Below are the code and all the weights of a small trained network. Each question names an input and a class and asks about switching units off, where a switched-off unit gives its printed mean instead of its output.

import numpy as np


def w(rows, s, z=0):
    codes = np.array(rows[::2]) - 128.0
    scale = np.full(codes.shape[1], s)
    scale[-1] = z or s
    return codes * scale


def f(y):
    return y / 2 * (1 + np.tanh(0.7978845608 * (y + 0.044715 * y**3)))


def log_softmax(a):
    a = a - a.max(-1, keepdims=True)
    return a - np.log(np.exp(a).sum(-1, keepdims=True))


def net(x, mask):
    res = np.array(x, float).reshape(1, 8) / 4 @ E
    y = f(res @ A[0][:, :-1].T + A[0][:, -1])
    res = res + np.where(mask, y, B[0][:, -1]) @ B[0][:, :-1]
    return log_softmax(res[-1] @ U[:, :-1].T + U[:, -1])


A, B = {}, {}
E = w([
[191,60,164,127,125,109,104,149,208,89,98,145],'x0',
[96,130,161,68,163,12,68,147,211,175,157,96],'x1',
[158,77,190,187,136,189,86,87,117,152,56,82],'x2',
[142,57,108,160,62,169,223,92,113,147,147,64],'x3',
[126,145,155,141,155,92,153,144,89,22,143,212],'x4',
[150,109,176,86,254,94,44,149,73,125,145,107],'x5',
[112,157,117,173,72,164,66,74,166,105,118,149],'x6',
[68,184,181,151,69,95,114,146,86,113,127,49],'x7',
],0.0092)
A[0] = w([
[166,105,91,119,84,71,196,132,216,137,155,169,165],'neuron 1',
[93,233,129,108,170,73,107,146,36,93,176,163,179],'neuron 2',
[170,120,88,127,136,195,184,95,91,152,116,135,198],'neuron 3',
[130,116,96,136,96,214,187,117,99,166,113,117,198],'neuron 4',
[101,147,192,167,64,133,106,108,118,98,111,81,188],'neuron 5',
[140,132,160,93,147,67,2,138,178,187,117,52,114],'neuron 6',
[211,81,168,133,229,132,114,141,98,97,118,170,184],'neuron 7',
[142,133,124,148,132,112,109,128,128,127,122,111,160],'neuron 8',
[158,120,171,168,74,151,123,123,118,96,133,95,85],'neuron 9',
[126,116,136,176,152,115,186,66,100,162,124,177,51],'neuron 10',
[145,97,72,120,114,209,170,134,117,139,137,134,179],'neuron 11',
[160,113,173,116,203,105,75,143,141,114,114,123,253],'neuron 12',
],0.012,0.0016)
B[0] = w([
[121,110,109,110,105,159,157,109,229,78,122,118,199],'neuron 1',
[55,136,76,124,163,119,101,132,71,60,152,171,232],'neuron 2',
[176,138,91,144,136,107,173,153,112,147,162,112,195],'neuron 3',
[187,135,88,198,137,127,165,140,109,131,138,129,210],'neuron 4',
[58,99,197,148,64,142,137,112,97,147,109,119,189],'neuron 5',
[101,159,140,128,169,138,90,149,152,253,139,101,249],'neuron 6',
[212,107,179,87,134,92,105,122,117,82,98,138,201],'neuron 7',
[118,132,148,114,132,112,159,115,116,154,144,126,137],'neuron 8',
[101,155,154,140,73,128,150,117,107,135,111,138,174],'neuron 9',
[160,138,115,138,135,132,113,148,129,118,122,130,155],'neuron 10',
[170,139,65,164,143,139,147,116,121,137,148,117,190],'neuron 11',
[183,105,171,72,153,112,75,124,127,125,107,132,201],'neuron 12',
],0.017,0.019)
U = w([
[108,90,103,94,82,163,154,100,255,84,145,111,30],'0',
[78,149,147,87,176,124,58,159,164,228,159,87,132],'1',
[91,117,207,186,24,157,151,92,59,130,85,103,161],'2',
[35,160,91,81,172,97,77,156,72,39,192,184,101],'3',
[205,129,80,203,105,154,182,132,76,124,155,113,209],'4',
[194,77,201,78,153,90,75,133,94,99,83,136,10],'5',
],0.0087,0.0013)

Each question gives the input, the list of numbers given to net, and the class t.
The units are the neurons (one row each of A and B). Each row of codes is followed by its name. A weight is (code - 128) times the scale printed after its matrix; where a second scale follows, it is the last column's (A, B and U).
mask holds one flag per neuron, in row order. A switched-off neuron (its flag False) gives its mean, the last column of its row in B, instead of its output. The means were averaged over made-up inputs and are rounded, as every weight is.
A unit's drop is (log p(t) with every unit on - log p(t) with that unit switched off) / (log p(t) with every unit on - log p(t) with every unit switched off).
The circuit of an input: a set's keep is (log p(t) with only the set's units on - log p(t) with every unit switched off) / (log p(t) with every unit on - log p(t) with every unit switched off). Starting from all 12 units, units are removed one at a time, each time the one whose removal leaves the highest keep (on an exact tie, the one counted first), for as long as the keep stays at least 0.8.
circuit, biggest first: the units of the circuit, biggest drop first
most important unit: the unit with the biggest drop
k most important neurons: the k neurons with the biggest drops, biggest first
drop when u is switched off: that unit's drop, to one decimal
input [3,5,-1,-1,-3,-5,-5,-3], class 0: most important unit	neuron 1
input [4,-6,-7,3,6,4,1,-5], class 5: 2 most important neurons	(neuron 7; neuron 4)
input [-1,0,3,-3,0,0,8,-6], class 5: circuit, biggest first	(neuron 6; neuron 2; neuron 4)
input [-3,5,-5,8,-4,-1,-4,7], class 2: circuit, biggest first	(neuron 6; neuron 3)
input [5,0,8,0,5,-8,4,-3], class 2: 2 most important neurons	(neuron 5; neuron 9)
input [3,6,-1,-7,7,5,8,3], class 1: 2 most important neurons	(neuron 6; neuron 12)
input [3,0,1,-5,-3,1,-6,0], class 5: 2 most important neurons	(neuron 7; neuron 12)
input [-5,-4,5,-7,7,4,-4,-7], class 5: drop when neuron 7 is switched off	8.5
input [8,6,8,-4,3,-7,6,-6], class 0: drop when neuron 1 is switched off	5.4
input [-4,1,7,6,6,0,8,1], class 2: drop when neuron 5 is switched off	0.3
input [0,-6,4,-2,2,5,7,2], class 2: 2 most important neurons	(neuron 5; neuron 9)
input [-5,-4,2,2,7,6,6,-7], class 5: 2 most important neurons	(neuron 7; neuron 4)
